Each row has a name. Each question is about the rows just above it.

Timid: [122 126  64  95 117 144 110  81  88 115 130 110 105 170  97  71 110  70
 109 158 118  95 132 125 157 138  86 125  70 139 116  93 148  97 155 149
 113 109 113 102 138 132 175 117  98 120 143 161 161 131 150  97  72 102
 172 157  95 101 145 174 102]
repur: [139 115 145 140 118  94 103 156 160 135 156 155 172 148 146 171 122 124
 162 129 135 107 178 139 178 191 153 114 163  90 169 137 129 115 149 121
 113 102 136  52 117 134 174 100 158 113  89  91 122 119 158 164 138 120
 138  99 144  79 201 155 129]
kivof: [122 126  64  95 117 144 110  81  88 115 130 110 106 170  97  71 110  70
 109 158 118  95 132 125 157 138  86 125  70 139 116  93 148  97 155 149
 113 109 113 102 138 132 175 117  98 120 129 154 151 126 172  90  52 101
 157 182  99 118 143 185 127]
fod: [129 115 149 121 113 102 136  52 117 133 174 110 105 173  96  71 109  69
 111 159 119  94 127 124 158 137  88 126  67 139 116  91 149  99 157 150
 113 106 112 102 136 131 176 117  97 120 144 164 163 130 149  94  72 100
 173 159  98 101 143 171  98]
The next entry after [113 106]: => [112]
Which row holds [129 115 149 121 113 102 136  52 117 133 174 110 105 173  96  71 109  69
 111 159 119  94 127 124 158 137  88 126  67 139 116  91 149  99 157 150
 113 106 112 102 136 131 176 117  97 120 144 164 163 130 149  94  72 100
 173 159  98 101 143 171  98]? => fod
The next entry after [129 115 149 121 113 102 136  52 117 134 174]: => [100]
Where do [139 115 145 140 118  94 103 156 160 135 156 155 172 148 146 171 122 124
 162 129 135 107 178 139 178 191 153 114 163  90 169 137 129 115 149 121
 113 102 136  52 117 134 174 100 158 113  89  91 122 119 158 164 138 120
 138  99 144  79 201 155 129] appear? => repur

fod: [ 57  44  54  71  76  61 213  55  52  69]
korib: [173 175 191 118 181 181  94 180 130 196]
Manuk: [177 191 118 181 181  94 180 130 114 134]
What comes right after [54] in the named rows? => [71]
Move every entry of [191] by -1 step of 1. => [190]
Right after [175] comes => [191]
Give the next entry after [175 191 118 181 181  94 180 130]. => [196]
What is the next entry after [175 191]? => [118]

kivof: [ 56 111 135 120 113]
Timid: [192 138 142 125 146]
Mep: [ 97  88 104 139 119]
repur: [ 56 111 135 120 103]
Tun: [192 138 142 138 147]
Move every entry of [ 56 111 135] by -1 step of 1. => [ 55 110 134]
[ 56 111 135 120] with -1 step of 1 on every entry: => [ 55 110 134 119]
[111 135] with -1 step of 1 on every entry: => [110 134]

Timid: [110 110 104 130 133 125 117 124]
niso: [165 119 129 161  64 144 133 120]
korib: [127 126 124 127 127 130 127 129]
[125 117] with +1 step of 1 on every entry: => [126 118]
Move every entry of [ 64 144 133] by +1 step of 1. => [ 65 145 134]
[110 104 130 133] with -1 step of 1 on every entry: => [109 103 129 132]
[161] with -1 step of 1 on every entry: => [160]

niso: [102 129 165 108  99 138 114 134 119  85  88 142 118 131  99 154  89 103
 139 166 140 115  91 101 108 119 105 105  89 117 145 168 127  98 116  83
 122  80 128 102 140 128 119 106]
kivof: [ 90 106 147 106 100 126 141 125  96 111  81 144 119  97 104 139 100  98
 141 190 151 107 105 146 112 101 142 140  85 136 112 190 138  95 109  99
 140 101  90 120 151 123 119 110]
bam: [ 69 110 145 122 109 143 132 124 108  85  89 150 118  98  94 152 136  97
 141 177 151 106 113 148 121  94 131 142  88 116 118 183 140 101 117  88
 137  78 106  96 155 164 108 139]
Timid: [ 69 110 145 122 119 143 132 124 108  85  89 144 119  97  94 152 136  97
 141 177 151 106 113 148 121  94 131 142  88 116 118 183 140 101 117  88
 137  78 106  96 155 164 108 110]
Manuk: [ 69 110 145 122 119 143 132 124 108  85  89 150 118  98  94 152 136  97
 141 177 151 106 113 148 121  94 131 142  88 116 118 183 140 101 117  88
 137  78 106  96 155 164 108 139]
Whose row is [102 129 165 108  99 138 114 134 119  85  88 142 118 131  99 154  89 103
 139 166 140 115  91 101 108 119 105 105  89 117 145 168 127  98 116  83
 122  80 128 102 140 128 119 106]? => niso
Whose row is [ 90 106 147 106 100 126 141 125  96 111  81 144 119  97 104 139 100  98
 141 190 151 107 105 146 112 101 142 140  85 136 112 190 138  95 109  99
 140 101  90 120 151 123 119 110]? => kivof
Whose row is [ 69 110 145 122 109 143 132 124 108  85  89 150 118  98  94 152 136  97
 141 177 151 106 113 148 121  94 131 142  88 116 118 183 140 101 117  88
 137  78 106  96 155 164 108 139]? => bam

Mep: [130 138  89 110 138 118 116 145 155 148 113 133 127  84 143  89 158 127
  93  87 158 122  75 138 143 122 117 101 130 120 146 132 120 123 120 128
 137 127 125 148 104 145]
niso: [150 134 127 134 126  74 115 121 143 126 113 108 181 137 151 141 177 149
 107  92 107  98 118 102 102 122 153 144 148  97 117 138 101 129  69 103
  92  86 101  70 160 142]
rosi: [102 132  67  94 121 165 133 150 148 174 101 158  58  47 154  61 150 121
  88 102 178 160  96 150 142 126 100  86 106 158 158 121 112 128 176 135
 159 151 153 193  86 134]
Timid: [165 141 182 143 137  87  78 120 142 112 139  93 198 185 129 151 168 132
 141  93  89  98 144 126  81 125 167 157 151  90 115 111 173 108  58  94
  77 103  91  84 170 158]
kivof: [147 140 103 121 143 101 110 140 155 131 121 123 164 115 138 111 162 130
 112  78 146 104  79 130 132 120 127 116 144 101 136 133 128 121  87 121
 126 119 116 132 123 151]
Shift each entry of [75] by -1 times 1: => [74]
Shift each entry of [ 89 110 138 118] by -1 times 1: => [ 88 109 137 117]
Right after [139] comes => [93]
The entry that follows [100]: => [86]

korib: [100 105 180 185 200 161  70  78]
kivof: [ 79 158  93 172 131 104 163 108]
bam: [103 118 179 163 176 157  64  69]
niso: [141  66 179  65 178  82 184 186]
fod: [108 134  61 137  98  91 184 187]
repur: [ 65 178  66 179 141  66 180 172]
podo: [193  66  72  67  87 185 135 191]
Mep: [ 61 190  78 189 148  76 189  91]
Timid: [103 118 179 163 155  72 190 159]
Tun: [192 126 184  67 126 187  64  80]
rosi: [175 177  62 163 103  74 193 177]
Which row holds [ 65 178  66 179 141  66 180 172]? => repur
Shift each entry of [67] by -1 times 1: => [66]
[72] with +1 step of 1 on every entry: => [73]
What comes right after [176] in the named rows? => [157]
The next entry after [ 65 178  66 179 141]: => [66]

